[[ -27.4  -66.3 -102.2  134.6  -74.9 -111.7  169.4]
 [ -79.4  133.9 -132.0 -115.3  135.2 -135.6  -60.1]
 [-161.5  214.3  -78.7 -101.1  176.1 -101.5  -86.9]] ⇒ -66.3

[-0.54 -1.69 -1.04 -0.34 -1.36  1.18  0.24] ⇒ -1.69

[[-0.08 -0.11 -0.10  0.05]
 [ 0.15  0.19 -0.17  0.15]] ⇒ -0.11

[ 1.0 -0.6 -1.3  0.5] ⇒ -0.6

[  6.8   0.9  -2.3 -10.3 -11.4  15.7  18.5] ⇒ 0.9

[[ 1.11 -1.70 -0.45 -1.27 -0.59]
 [ 0.67 -0.48 -1.50 -0.04 -1.49]] ⇒ -1.70
---
[[ 39  23  30  29 -17  23]
 [-30  48 -40  46  29 -45]]: 46

[  6   2  45 -19]: 2

[ 25   3 -47   8 -39 -37 -24]: -39

[  7   1 -16 -47 -46 -40]: -47

[ 19 -22  23 -43]: -22

[-41 -38   1   0 -17]: 1

[-15 -11 -55  -6]: -11
---
Q: [ 0.087  0.031  0.178 -0.146]
A: 0.087, -0.146

Q: [-13.24  10.93  -0.11   1.87 -10.30   4.22]
A: -13.24, 4.22

Q: [ 0.022  0.005  0.140  0.055 -0.176  0.017  0.032]
A: 0.022, 0.032

Q: [ 1.79  0.12 -1.21 -0.75  0.73  0.15  0.35]
A: 1.79, 0.35

Q:
[[ 0.80  1.45  0.04 -0.80 -0.82  1.81 -1.48]
 [-0.41  1.24  0.23  0.20  0.55  1.19 -1.18]]
A: 0.80, -1.18

Q: [  9.85  15.66  12.38  -3.04 -11.85]
A: 9.85, -11.85

Q:
[[-1.33  0.60  1.31  1.06  1.64  1.36]
 [ 0.28  0.10 -0.25  1.21 -0.65  0.06]
 [-0.04  0.71 -1.63 -1.78  0.53  0.64]]
A: -1.33, 0.64
---
-0.146   0.183  -0.104   0.061
-0.153  -0.154  -0.173  -0.155
gives 0.183

-1.73  -1.38   0.63   0.35  -1.35   1.05
 1.64   0.47   0.50  -0.59  -0.42  -0.68
-1.59  -1.43  -0.59   1.60   1.74   2.31
gives 0.35

 1.0   0.0  -1.4   0.8   1.4   0.0   0.5
-2.1  -0.3   1.4   1.6   1.1   1.6   0.8
gives 1.4

  37.1  -138.2   -38.8   -73.3    32.6   -11.5   104.6 gives 32.6

   8.280   102.763  -112.212     2.170    55.444   135.676 gives 2.170

-0.16  -0.06  -0.04   0.14  -0.20
-0.13  -0.03  -0.02   0.10  -0.12
-0.09   0.08   0.06  -0.11  -0.07
gives -0.04

 -17.5   136.2  -158.1  -149.5
  90.0  -144.7  -104.3   114.9
gives 136.2
---
[ 46 -11  31 -31  43]: 31

[[ 11 -48  -5   0  15]
 [ 11  28   0 -15  -4]
 [ 12 -26   8  32  21]]: 0

[-50  -2   9   8  -2]: 9

[-35   8 -36  40  54]: -36

[ 29 -12  43  16  26]: 43

[-20   3   2   3  48]: 2
---
[[ 14   7 -14  -3 -15 -37  -4]
 [  2   3   2  -3 -14   1  31]
 [ 12   7  -2  38 -17   8 -50]] gives -14

[[ 26  35  -6   1  -3  13]
 [ 44 -46   3  28  -5  44]
 [-20 -21 -13 -13 -11 -17]] gives -6

[[  6  31 -45  10  23 -19 -45]
 [ 20  16  -2  11 -38 -13 -26]
 [ 12  36  18   0  -3   9 -14]] gives -45

[[-43 -11  17  12 -28]
 [ -8 -45  -4  13 -33]
 [ -5   0  -3  -7  -4]] gives 17

[[  6 -21  10  15   4 -12]
 [ 15  18 -21 -15   9 -15]
 [ -8  47 -28 -47 -11  -8]] gives 10

[[ -8 -15  -8 -14   3]
 [ 36 -23  -4   6  55]
 [ 35  36  30  46 -12]] gives -8
---
[-0.24 -0.12 -0.60  0.52 -0.45  1.87 -1.11] Out: -0.24
[-0.474 -1.393  1.435 -1.221 -1.527] Out: -1.221
[   5.0  123.7  -90.1  160.5 -169.0    0.0  103.8] Out: 5.0
[   9.9   12.7 -115.4  -75.5  174.0] Out: 9.9
[-1.343  1.923 -1.058 -0.822  0.626 -0.285  1.680] Out: -0.285
[ 0.09  0.00 -0.11  0.12 -0.07 -0.09  0.06] Out: 0.00
[ 1.309  0.057 -1.378 -1.040 -1.226] Out: -1.040
[-0.044 -0.145  0.148  0.189 -0.024  0.153 -0.017] Out: -0.017
[-1.11 -0.69  0.19  0.40  1.32 -0.54 -0.87] Out: -0.54
[ -6.7 -15.5   2.4 -18.4  15.8] Out: -6.7
